Below are the code and all the weights of a small trained network. Each question names an input and a class and asks about switching units off, where a switched-off unit gives its printed mean instead of its output.

import numpy as np


def w(rows, s, z=0):
    codes = np.array(rows[::2]) - 128.0
    scale = np.full(codes.shape[1], s)
    scale[-1] = z or s
    return codes * scale


def norm(h):
    return h / np.sqrt((h * h).mean(-1, keepdims=True) + 1e-5)


def f(y):
    return np.maximum(y, 0)


def log_softmax(a):
    a = a - a.max(-1, keepdims=True)
    return a - np.log(np.exp(a).sum(-1, keepdims=True))


def net(x, mask):
    res = np.array(x, float).reshape(1, 8) / 4 @ E
    u = 0
    for l in range(3):
        y = f(norm(res) @ A[l][:, :-1].T + A[l][:, -1])
        res = res + np.where(mask[u : u + 9], y, B[l][:, -1]) @ B[l][:, :-1]
        u += 9
    return log_softmax(norm(res)[-1] @ U[:, :-1].T + U[:, -1])


A, B = {}, {}
E = w([
[126,17,198,158,173,132,125,102],'x0',
[182,134,126,119,148,133,177,99],'x1',
[105,155,92,214,251,73,145,177],'x2',
[130,65,120,106,88,140,230,237],'x3',
[126,127,128,130,128,130,121,126],'x4',
[180,102,82,204,81,102,93,138],'x5',
[137,133,134,126,127,124,129,131],'x6',
[84,149,182,179,52,7,211,73],'x7',
],0.0015)
A[0] = w([
[238,79,57,236,35,88,74,159,70],'L0N0',
[210,70,130,109,56,145,110,71,10],'L0N1',
[227,117,127,145,173,187,134,165,116],'L0N2',
[82,32,215,108,193,106,118,109,73],'L0N3',
[50,171,132,90,79,42,75,212,51],'L0N4',
[169,111,72,150,141,80,65,63,107],'L0N5',
[97,134,170,22,126,141,161,127,217],'L0N6',
[166,5,116,154,167,101,115,69,99],'L0N7',
[132,129,157,159,125,215,24,199,3],'L0N8',
],0.0029,0.0012)
B[0] = w([
[2,146,181,110,220,231,191,72,239],'L0N0',
[18,161,182,72,97,162,115,151,193],'L0N1',
[109,113,121,75,147,62,159,76,226],'L0N2',
[203,171,30,220,56,204,101,107,222],'L0N3',
[154,65,71,178,123,144,103,81,186],'L0N4',
[123,151,213,91,161,105,124,145,203],'L0N5',
[46,141,144,168,152,151,88,103,248],'L0N6',
[162,195,107,183,60,166,135,124,221],'L0N7',
[130,51,93,79,163,68,179,25,201],'L0N8',
],0.0034,0.0018)
A[1] = w([
[110,64,96,111,86,156,212,254,104],'L1N0',
[89,192,50,110,103,112,128,145,97],'L1N1',
[117,139,155,185,88,101,156,102,141],'L1N2',
[146,125,119,102,128,118,118,151,47],'L1N3',
[130,149,91,124,154,177,121,144,121],'L1N4',
[44,97,151,166,185,191,153,70,197],'L1N5',
[175,140,116,202,220,68,144,173,94],'L1N6',
[63,46,87,152,99,82,29,155,85],'L1N7',
[145,71,174,175,123,146,97,137,10],'L1N8',
],0.0044,0.0013)
B[1] = w([
[160,167,221,158,170,96,46,66,189],'L1N0',
[204,106,119,205,98,200,154,113,165],'L1N1',
[149,74,62,45,205,138,130,111,178],'L1N2',
[132,129,118,110,128,148,131,104,129],'L1N3',
[136,88,135,125,97,86,195,84,166],'L1N4',
[151,228,125,84,123,104,201,186,254],'L1N5',
[64,98,138,84,2,187,76,181,185],'L1N6',
[213,160,119,42,109,68,172,202,148],'L1N7',
[183,146,49,164,102,158,128,93,138],'L1N8',
],0.0041,0.0048)
A[2] = w([
[178,179,140,106,58,186,144,53,141],'L2N0',
[66,81,174,106,73,149,111,140,168],'L2N1',
[64,83,112,167,56,9,181,67,46],'L2N2',
[120,98,86,127,201,98,119,130,171],'L2N3',
[53,118,85,175,178,156,119,219,79],'L2N4',
[161,8,100,84,211,186,89,153,138],'L2N5',
[151,67,245,183,150,111,122,151,175],'L2N6',
[91,207,126,149,166,94,3,75,1],'L2N7',
[175,159,100,70,134,123,77,134,216],'L2N8',
],0.0034,0.0012)
B[2] = w([
[143,103,86,194,137,100,115,220,253],'L2N0',
[78,148,136,150,123,179,58,126,158],'L2N1',
[82,26,90,66,254,185,103,78,151],'L2N2',
[69,127,126,86,105,140,172,93,138],'L2N3',
[50,114,171,83,52,216,61,94,146],'L2N4',
[58,52,70,160,160,89,138,32,146],'L2N5',
[153,188,137,154,154,55,56,80,151],'L2N6',
[168,111,220,158,139,118,90,123,153],'L2N7',
[110,72,177,155,124,49,179,134,191],'L2N8',
],0.0039,0.0041)
U = w([
[101,209,130,113,137,136,173,136,253],'0',
[74,3,71,66,207,100,150,38,130],'1',
[183,170,237,182,162,49,23,86,99],'2',
[29,109,141,108,15,202,56,157,95],'3',
[225,111,37,236,79,155,134,140,102],'4',
[184,137,108,81,101,39,168,181,97],'5',
[132,161,119,128,125,120,150,157,86],'6',
],0.0055,0.0031)

Each question gives the input, the list of numbers given to net, and the class t.
The units are the neurons (one row each of A and B). Each row of codes is followed by its name. A weight is (code - 128) times the scale printed after its matrix; where a second scale follows, it is the last column's (A, B and U).
mask holds one flag per neuron, layer by layer. A switched-off neuron (its flag False) gives its mean, the last column of its row in B, instead of its output. The means were averaged over made-up inputs and are rounded, as every weight is.
A unit's drop is (log p(t) with every unit on - log p(t) with that unit switched off) / (log p(t) with every unit on - log p(t) with every unit switched off).
The circuit of an input: a set's keep is (log p(t) with only the set's units on - log p(t) with every unit switched off) / (log p(t) with every unit on - log p(t) with every unit switched off). Starting from the 12 units with the biggest drops (on a tie, the unit counted first), units are removed one at a time, each time the one whose removal leaves the highest keep (on an exact tie, the one counted first), for as long as the keep stays at least 0.8.
circuit, biggest first: the units of the circuit, biggest drop first
most important unit: the unit with the biggest drop
top k neurons: the k neurons with the biggest drops, biggest first
top k neurons in layer l: the k neurons of layer l with the biggest drops, biggest first
input [5,3,6,-6,-6,6,-4,0], class 0: circuit, biggest first : L0N0, L1N5
input [8,-3,-7,-5,-1,-1,3,-4], class 4: most important unit : L0N3
input [4,1,1,-5,-7,6,2,-1], class 6: top 2 neurons : L0N0, L1N5
input [-1,4,7,6,-1,6,-2,-7], class 1: top 3 neurons : L2N5, L0N2, L0N6
input [6,-8,1,-4,-3,8,-5,-7], class 0: circuit, biggest first : L1N5, L0N0
input [4,-1,-4,-4,-3,5,0,-2], class 0: circuit, biggest first : L0N0, L1N5
input [-3,-6,6,5,-5,0,-1,6], class 1: circuit, biggest first : L2N2, L1N5
input [7,4,6,-1,0,-2,1,7], class 1: top 4 neurons : L2N2, L1N2, L0N0, L1N1
input [-7,-1,8,5,-1,4,-1,1], class 3: circuit, biggest first : L1N6, L2N4
input [-7,-2,-5,1,1,7,6,8], class 1: circuit, biggest first : L2N2, L1N5
input [4,-3,8,-6,-7,1,0,4], class 3: circuit, biggest first : L1N6, L1N0, L2N4
input [-7,2,4,7,5,2,2,7], class 1: top 2 neurons : L2N2, L1N5
input [-6,5,7,5,6,-6,5,7], class 1: circuit, biggest first : L1N5, L2N2, L0N0
input [8,-7,-4,5,8,4,-8,-8], class 1: top neuron : L2N5
input [-7,2,-7,-8,-4,-5,5,-3], class 2: circuit, biggest first : L1N6, L2N7, L1N5, L2N8
input [-5,2,7,-5,6,-1,-8,-6], class 3: top 2 neurons : L1N6, L1N0
input [-6,-5,-4,-6,-6,-1,6,6], class 1: circuit, biggest first : L1N5, L2N2, L1N2
input [1,7,-5,2,-3,8,-2,6], class 0: top 2 neurons : L0N0, L0N1
input [-8,-5,-1,3,-2,-4,5,-6], class 4: top 2 neurons in layer 1 : L1N1, L1N2
input [-2,-8,1,-4,-7,3,0,-7], class 5: circuit, biggest first : L1N7
input [-8,-6,-4,5,-1,-3,3,-3], class 4: top 3 neurons : L1N1, L1N5, L1N6
input [4,-6,0,3,2,-5,-2,8], class 1: top 2 neurons : L2N2, L0N0
input [-5,0,-4,-7,3,6,-8,-6], class 2: top 4 neurons in layer 2 : L2N7, L2N8, L2N0, L2N2
input [5,3,-3,-3,5,-3,6,-4], class 4: top 3 neurons : L0N3, L0N0, L2N0
input [-8,0,-4,-5,6,-6,-5,7], class 4: top 4 neurons : L1N1, L2N0, L0N0, L1N0
